Below are the code and all the weights of a small trained network. Each question names an input and a target symbol and asks about switching units off, where a switched-off unit gives its printed mean instead of its output.

import numpy as np


def w(rows, s, z=0):
    codes = np.array(rows[::2]) - 128.0
    scale = np.full(codes.shape[1], s)
    scale[-1] = z or s
    return codes * scale


def norm(h):
    return h / np.sqrt((h * h).mean(-1, keepdims=True) + 1e-5)


def f(y):
    return y / 2 * (1 + np.tanh(0.7978845608 * (y + 0.044715 * y**3)))


def softmax(a):
    e = np.exp(a - a.max(-1, keepdims=True))
    return e / e.sum(-1, keepdims=True)


def log_softmax(a):
    a = a - a.max(-1, keepdims=True)
    return a - np.log(np.exp(a).sum(-1, keepdims=True))


def net(x, mask):
    ids = ['βζθλπσφψ'.index(c) for c in x.split()]
    T = len(ids)
    res = E[ids] + P[:T]
    r = norm(res)
    for j in range(2):
        rows = slice(2 * j, 2 * j + 2)
        q, k, v = (r @ M[0][rows].T for M in (Q, K, V))
        z = softmax(np.where(np.tri(T) > 0, q @ k.T / 2**0.5, -1e9)) @ v
        o = O[0][rows]
        res = res + np.where(mask[j], z, o[:, -1]) @ o[:, :-1]
    y = f(norm(res) @ A[0][:, :-1].T + A[0][:, -1])
    res = res + np.where(mask[2:10], y, B[0][:, -1]) @ B[0][:, :-1]
    return log_softmax(norm(res)[-1] @ U[:, :-1].T + U[:, -1])


Q, K, V, O, A, B = {}, {}, {}, {}, {}, {}
E = w([
[170,206,103,238],'β',
[125,183,94,179],'ζ',
[141,31,113,84],'θ',
[185,114,249,136],'λ',
[154,117,219,66],'π',
[136,248,127,207],'σ',
[86,92,148,150],'φ',
[111,180,104,106],'ψ',
],0.014)
P = w([
[203,8,58,130],'0',
[78,118,217,63],'1',
[77,124,174,72],'2',
[89,162,177,101],'3',
[108,162,166,114],'4',
[121,152,150,114],'5',
[133,141,135,118],'6',
[146,135,131,120],'7',
[157,132,126,127],'8',
[175,126,129,135],'9',
[177,123,117,130],'10',
[191,98,107,125],'11',
],0.011)
Q[0] = w([
[81,53,183,131],'H0',
[169,63,103,123],'H0',
[175,82,81,120],'H1',
[98,3,225,136],'H1',
],0.026)
K[0] = w([
[102,25,193,217],'H0',
[218,97,90,148],'H0',
[183,40,108,200],'H1',
[254,182,116,77],'H1',
],0.02)
V[0] = w([
[198,185,99,5],'H0',
[145,214,60,111],'H0',
[120,145,59,43],'H1',
[71,45,176,226],'H1',
],0.02)
O[0] = w([
[141,224,169,107,2],'H0',
[102,188,137,154,7],'H0',
[82,128,154,83,48],'H1',
[138,90,129,250,183],'H1',
],0.018,0.0082)
A[0] = w([
[226,145,103,114,140],'N0',
[143,131,125,132,62],'N1',
[123,251,81,170,255],'N2',
[158,175,134,79,34],'N3',
[122,82,86,144,163],'N4',
[170,128,109,197,173],'N5',
[173,123,146,72,89],'N6',
[119,124,77,116,105],'N7',
],0.026,0.0033)
B[0] = w([
[144,185,173,128,166],'N0',
[128,111,140,128,125],'N1',
[4,174,132,164,254],'N2',
[123,55,112,155,154],'N3',
[115,172,137,181,244],'N4',
[94,130,131,31,243],'N5',
[138,179,76,148,184],'N6',
[149,125,169,134,145],'N7',
],0.029,0.012)
U = w([
[19,150,138,98,154],'β',
[55,154,157,174,83],'ζ',
[137,133,142,161,2],'θ',
[158,117,243,69,160],'λ',
[198,177,101,130,151],'π',
[172,150,146,119,114],'σ',
[130,18,126,169,204],'φ',
[104,88,65,1,80],'ψ',
],0.013,0.0043)

Each question gives the input, a string of symbols that net reads in full, and the target symbol t.
The units are the heads (2 rows each of Q, K, V and O) and the neurons (one row each of A and B). Each row of codes is followed by its name. A weight is (code - 128) times the scale printed after its matrix; where a second scale follows, it is the last column's (O, A, B and U).
mask holds one flag per unit, heads first, then neurons. A switched-off unit (its flag False) gives its mean, the last column of its rows in O or B, instead of its output. The means were averaged over made-up inputs and are rounded, as every weight is.
A unit's drop is (log p(t) with every unit on - log p(t) with that unit switched off) / (log p(t) with every unit on - log p(t) with every unit switched off).
The circuit of an input: a set's keep is (log p(t) with only the set's units on - log p(t) with every unit switched off) / (log p(t) with every unit on - log p(t) with every unit switched off). Starting from all 10 units, units are removed one at a time, each time the one whose removal leaves the highest keep (on an exact tie, the one counted first), for as long as the keep stays at least 0.8.
units of the circuit, in order: the units of the circuit, biggest drop first
most important unit: the unit with the biggest drop
k most important neurons: the k neurons with the biggest drops, biggest first
which heads matter: for each layer, one digit per head in row order, 1 if its drop is at least 0.15 and else 0, layers parted by /
drop of u: that unit's drop, to one decimal
input θ λ π φ π ζ λ φ φ π λ π, target π: units of the circuit, in order => H1, N2, N5
input ψ φ φ ζ θ φ λ π φ π π λ, target π: units of the circuit, in order => H1, N2, N6
input ψ σ π σ λ φ β ψ θ, target ψ: units of the circuit, in order => H1, N2
input π φ φ φ β λ φ θ, target π: units of the circuit, in order => N6, H0, N2
input ζ ψ ζ π, target ψ: 3 most important neurons => N4, N2, N3
input ζ ψ λ λ λ λ ψ λ, target ψ: units of the circuit, in order => H1, N2
input λ φ ψ σ λ ζ λ ζ φ λ, target φ: units of the circuit, in order => H0
input λ β λ, target λ: which heads matter => 01
input σ π β φ λ, target φ: units of the circuit, in order => H0, N2
input π λ π, target π: 3 most important neurons => N6, N2, N5
input ψ β π ζ π β ζ β ζ λ, target λ: 2 most important neurons => N0, N2
input θ β λ φ φ φ φ φ φ φ θ, target π: 4 most important neurons => N2, N5, N6, N3
input λ φ π ζ φ ψ φ β θ, target λ: drop of N6 => 0.2
input ψ λ β β θ, target ψ: drop of H1 => 1.4
input λ φ ζ σ λ φ β ψ σ φ, target ψ: drop of H1 => 0.9
input ψ π λ λ, target π: most important unit => H0
input φ φ θ, target φ: drop of N2 => 0.2
